Below is a small trained network, with its code and all its weights. Each question gives an input and a class and asks what happens when units are switched off, that is, made to give their printed mean instead of their output.

import numpy as np


def w(rows, s, z=0):
    codes = np.array(rows[::2]) - 128.0
    scale = np.full(codes.shape[1], s)
    scale[-1] = z or s
    return codes * scale


def f(y):
    return y / 2 * (1 + np.tanh(0.7978845608 * (y + 0.044715 * y**3)))


def log_softmax(a):
    a = a - a.max(-1, keepdims=True)
    return a - np.log(np.exp(a).sum(-1, keepdims=True))


def net(x, mask):
    res = np.array(x, float).reshape(1, 6) / 4 @ E
    y = f(res @ A[0][:, :-1].T + A[0][:, -1])
    res = res + np.where(mask, y, B[0][:, -1]) @ B[0][:, :-1]
    return log_softmax(res[-1] @ U[:, :-1].T + U[:, -1])


A, B = {}, {}
E = w([
[168,143,105,99,82,92,70,171,119],'x0',
[250,112,149,120,126,141,81,96,66],'x1',
[148,102,162,90,64,186,80,152,96],'x2',
[104,151,128,172,94,59,58,115,71],'x3',
[142,175,87,146,110,204,154,101,115],'x4',
[203,145,177,115,147,132,91,220,131],'x5',
],0.012)
A[0] = w([
[124,144,178,175,154,104,122,128,91,112],'neuron 0',
[148,135,137,118,103,123,159,130,137,111],'neuron 1',
[85,93,157,144,185,132,157,158,162,82],'neuron 2',
[149,129,221,72,152,159,102,177,177,146],'neuron 3',
[143,254,71,144,128,99,87,152,124,254],'neuron 4',
[225,78,237,111,120,43,108,125,83,215],'neuron 5',
[150,57,138,121,93,182,167,73,97,145],'neuron 6',
[193,123,29,94,93,173,82,102,114,207],'neuron 7',
[146,106,111,107,81,207,165,129,150,97],'neuron 8',
[195,142,171,80,138,152,99,117,72,38],'neuron 9',
],0.0087,0.0032)
B[0] = w([
[187,205,208,122,94,158,119,178,150,148],'neuron 0',
[150,138,130,105,55,105,106,107,162,131],'neuron 1',
[211,91,65,173,208,133,63,55,9,186],'neuron 2',
[101,98,215,169,145,80,158,72,91,223],'neuron 3',
[13,114,223,102,84,142,102,98,184,201],'neuron 4',
[67,108,187,131,125,93,254,99,164,248],'neuron 5',
[91,136,137,132,103,183,68,176,152,188],'neuron 6',
[63,75,212,63,158,116,111,92,101,209],'neuron 7',
[199,154,175,87,104,140,152,209,180,191],'neuron 8',
[111,60,116,192,174,78,175,137,137,196],'neuron 9',
],0.0074,0.011)
U = w([
[133,156,151,29,84,150,125,218,214,131],'0',
[60,41,133,151,254,88,144,65,149,170],'1',
[234,177,57,116,134,115,111,223,108,2],'2',
[218,170,138,242,134,194,70,121,36,117],'3',
],0.0081,0.0035)

Each question gives the input, the list of numbers given to net, and the class t.
The units are the neurons (one row each of A and B). Each row of codes is followed by its name. A weight is (code - 128) times the scale printed after its matrix; where a second scale follows, it is the last column's (A, B and U).
mask holds one flag per neuron, in row order. A switched-off neuron (its flag False) gives its mean, the last column of its row in B, instead of its output. The means were averaged over made-up inputs and are rounded, as every weight is.
A unit's drop is (log p(t) with every unit on - log p(t) with that unit switched off) / (log p(t) with every unit on - log p(t) with every unit switched off).
The circuit of an input: a set's keep is (log p(t) with only the set's units on - log p(t) with every unit switched off) / (log p(t) with every unit on - log p(t) with every unit switched off). Starting from all 10 units, units are removed one at a time, each time the one whose removal leaves the highest keep (on an exact tie, the one counted first), for as long as the keep stays at least 0.8.
circuit, biggest first: the units of the circuit, biggest drop first
most important unit: the unit with the biggest drop
top k neurons: the k neurons with the biggest drops, biggest first
drop of u: that unit's drop, to one decimal
input [4,2,-5,2,-1,3], class 0: most important unit -> neuron 2
input [-7,5,-7,3,4,-3], class 3: circuit, biggest first -> neuron 5; neuron 7; neuron 9
input [-8,2,3,-1,7,-3], class 0: circuit, biggest first -> neuron 8; neuron 6
input [2,0,6,7,2,-3], class 0: top 3 neurons -> neuron 3; neuron 2; neuron 9
input [-6,-7,3,2,8,5], class 0: circuit, biggest first -> neuron 3; neuron 9
input [-7,-1,-5,5,4,8], class 3: top 2 neurons -> neuron 5; neuron 0
input [5,8,6,-5,7,0], class 0: top 2 neurons -> neuron 8; neuron 6
input [4,7,0,0,4,-3], class 1: top 2 neurons -> neuron 7; neuron 9
input [-2,3,7,0,8,-5], class 0: circuit, biggest first -> neuron 8; neuron 2
input [-2,5,-3,7,1,7], class 1: top 2 neurons -> neuron 5; neuron 9
input [-5,1,-7,-2,5,6], class 3: top 3 neurons -> neuron 5; neuron 7; neuron 9
input [-5,-3,-4,6,6,6], class 0: top 2 neurons -> neuron 4; neuron 3
input [-4,5,6,-8,0,8], class 1: top 2 neurons -> neuron 3; neuron 9
input [-7,2,1,6,8,-2], class 3: circuit, biggest first -> neuron 5
input [-4,-3,8,-4,0,0], class 0: drop of neuron 8 -> 0.4
input [-3,-5,8,8,1,-6], class 0: drop of neuron 2 -> 0.5
input [-1,4,7,0,2,1], class 1: drop of neuron 9 -> 0.5
